Below are the code and all the weights of a small trained network. Each question names an input and a target symbol and asks about switching units off, where a switched-off unit gives its printed mean instead of its output.

import numpy as np


def w(rows, s, z=0):
    codes = np.array(rows[::2]) - 128.0
    scale = np.full(codes.shape[1], s)
    scale[-1] = z or s
    return codes * scale


def f(y):
    return y / 2 * (1 + np.tanh(0.7978845608 * (y + 0.044715 * y**3)))


def softmax(a):
    e = np.exp(a - a.max(-1, keepdims=True))
    return e / e.sum(-1, keepdims=True)


def log_softmax(a):
    a = a - a.max(-1, keepdims=True)
    return a - np.log(np.exp(a).sum(-1, keepdims=True))


def net(x, mask):
    ids = ['αγδζηθξπστφψ'.index(c) for c in x.split()]
    T = len(ids)
    res = E[ids] + P[:T]
    r = res
    for j in range(3):
        rows = slice(4 * j, 4 * j + 4)
        q, k, v = (r @ M[0][rows].T for M in (Q, K, V))
        z = softmax(np.where(np.tri(T) > 0, q @ k.T / 4**0.5, -1e9)) @ v
        o = O[0][rows]
        res = res + np.where(mask[j], z, o[:, -1]) @ o[:, :-1]
    y = f(res @ A[0][:, :-1].T + A[0][:, -1])
    res = res + np.where(mask[3:15], y, B[0][:, -1]) @ B[0][:, :-1]
    return log_softmax(res[-1] @ U[:, :-1].T + U[:, -1])


Q, K, V, O, A, B = {}, {}, {}, {}, {}, {}
E = w([
[169,140,115],'α',
[150,88,2],'γ',
[134,138,98],'δ',
[142,98,141],'ζ',
[133,139,158],'η',
[161,124,125],'θ',
[197,124,153],'ξ',
[86,154,104],'π',
[83,118,98],'σ',
[99,81,137],'τ',
[46,102,141],'φ',
[85,133,96],'ψ',
],0.025)
P = w([
[134,127,67],'0',
[124,173,155],'1',
[116,198,165],'2',
[131,82,94],'3',
[132,160,161],'4',
[91,230,165],'5',
[144,76,95],'6',
[133,152,159],'7',
[82,250,158],'8',
[139,63,94],'9',
],0.012)
Q[0] = w([
[203,57,164],'h0',
[109,97,174],'h0',
[96,3,81],'h0',
[177,112,168],'h0',
[71,77,187],'h1',
[68,62,2],'h1',
[153,156,105],'h1',
[180,12,70],'h1',
[127,154,152],'h2',
[42,87,181],'h2',
[209,126,182],'h2',
[171,219,199],'h2',
],0.0092)
K[0] = w([
[46,168,172],'h0',
[135,40,48],'h0',
[90,101,107],'h0',
[134,124,59],'h0',
[153,42,149],'h1',
[44,126,116],'h1',
[104,144,140],'h1',
[69,78,51],'h1',
[202,74,24],'h2',
[40,134,176],'h2',
[124,89,133],'h2',
[153,32,254],'h2',
],0.0091)
V[0] = w([
[216,44,157],'h0',
[100,73,155],'h0',
[110,228,96],'h0',
[111,125,133],'h0',
[234,67,255],'h1',
[182,72,110],'h1',
[209,77,116],'h1',
[157,124,52],'h1',
[140,188,30],'h2',
[155,145,61],'h2',
[18,181,168],'h2',
[183,223,166],'h2',
],0.0082)
O[0] = w([
[255,84,182,83],'h0',
[143,31,122,95],'h0',
[89,152,94,177],'h0',
[87,112,124,124],'h0',
[153,156,166,3],'h1',
[141,130,67,118],'h1',
[184,121,65,110],'h1',
[55,157,38,177],'h1',
[191,139,120,228],'h2',
[185,126,130,185],'h2',
[187,172,99,136],'h2',
[88,183,146,113],'h2',
],0.0071,0.004)
A[0] = w([
[126,251,144,229],'n0',
[47,91,105,186],'n1',
[172,62,63,190],'n2',
[82,87,92,113],'n3',
[205,132,104,26],'n4',
[132,168,84,89],'n5',
[86,198,220,138],'n6',
[87,197,215,142],'n7',
[195,64,152,2],'n8',
[187,179,74,87],'n9',
[128,87,67,119],'n10',
[123,219,165,175],'n11',
],0.013,0.0047)
B[0] = w([
[165,65,85,255],'n0',
[106,78,120,228],'n1',
[102,182,183,229],'n2',
[131,107,136,194],'n3',
[171,45,142,140],'n4',
[152,187,101,169],'n5',
[95,215,116,205],'n6',
[159,192,150,203],'n7',
[60,254,182,130],'n8',
[196,94,138,176],'n9',
[122,151,187,205],'n10',
[193,115,160,211],'n11',
],0.0098,0.0093)
U = w([
[217,22,62,1],'α',
[138,106,206,155],'γ',
[173,72,7,127],'δ',
[96,102,205,212],'ζ',
[107,235,172,59],'η',
[183,53,120,96],'θ',
[189,138,146,159],'ξ',
[108,233,14,117],'π',
[62,104,56,208],'σ',
[96,8,152,185],'τ',
[12,180,121,128],'φ',
[97,98,1,161],'ψ',
],0.0089,0.0055)

Each question gives the input, a string of symbols that net reads in full, and the target symbol t.
The units are the heads (4 rows each of Q, K, V and O) and the neurons (one row each of A and B). Each row of codes is followed by its name. A weight is (code - 128) times the scale printed after its matrix; where a second scale follows, it is the last column's (O, A, B and U).
mask holds one flag per unit, heads first, then neurons. A switched-off unit (its flag False) gives its mean, the last column of its rows in O or B, instead of its output. The means were averaged over made-up inputs and are rounded, as every weight is.
A unit's drop is (log p(t) with every unit on - log p(t) with that unit switched off) / (log p(t) with every unit on - log p(t) with every unit switched off).
The circuit of an input: a set's keep is (log p(t) with only the set's units on - log p(t) with every unit switched off) / (log p(t) with every unit on - log p(t) with every unit switched off). Starting from the 12 units with the biggest drops (on a tie, the unit counted first), units are removed one at a time, each time the one whose removal leaves the highest keep (on an exact tie, the one counted first), for as long as the keep stays at least 0.8.
circuit, biggest first: the units of the circuit, biggest drop first
unit that matters most: the unit with the biggest drop
k most important neurons: the k neurons with the biggest drops, biggest first
heads that matter: for each layer, one digit per head in row order, 1 if its drop is at least 0.15 and else 0, layers parted by /
input η η π σ γ π δ ξ ξ σ, target φ: 4 most important neurons : [n0; n2; n10; n11]
input σ ξ σ δ θ η σ ξ θ, target ξ: heads that matter : 111
input ζ φ δ φ, target τ: heads that matter : 100
input σ π δ ζ π θ, target π: heads that matter : 100
input τ η δ η δ φ σ, target τ: unit that matters most : h1
input π φ ζ ζ ξ δ ψ φ δ, target ξ: 3 most important neurons : [n11; n0; n7]
input ξ ζ ζ ζ, target η: circuit, biggest first : [n8; h0]
input α π σ ψ τ σ θ δ φ, target π: heads that matter : 001
input ψ σ δ, target δ: circuit, biggest first : [n0; n2]
input ζ π ζ ξ ψ φ π φ φ ξ, target τ: heads that matter : 111
input σ δ σ ψ η ξ η ζ φ, target η: 3 most important neurons : [n6; n7; n11]
input π η ζ, target η: heads that matter : 011
input δ η σ η π φ, target π: 2 most important neurons : [n6; n0]
input ψ ξ ξ η ζ φ, target η: unit that matters most : n6
input α φ φ α γ ξ σ θ θ, target ξ: 3 most important neurons : [n11; n0; n7]
input τ θ α, target α: circuit, biggest first : [n0; n2; n9]
input π η η, target η: circuit, biggest first : [n6; h1]
input φ δ π, target π: circuit, biggest first : [n6; h0; n0; n5]
input ξ γ ξ γ, target γ: 3 most important neurons : [n2; n10; n4]
input τ σ ξ δ π ξ τ, target ζ: unit that matters most : n2
input π δ δ σ, target φ: circuit, biggest first : [n0; h0]
input δ ξ η ψ φ φ ξ ζ α, target ξ: 2 most important neurons : [n0; n11]
input δ θ π, target π: heads that matter : 000
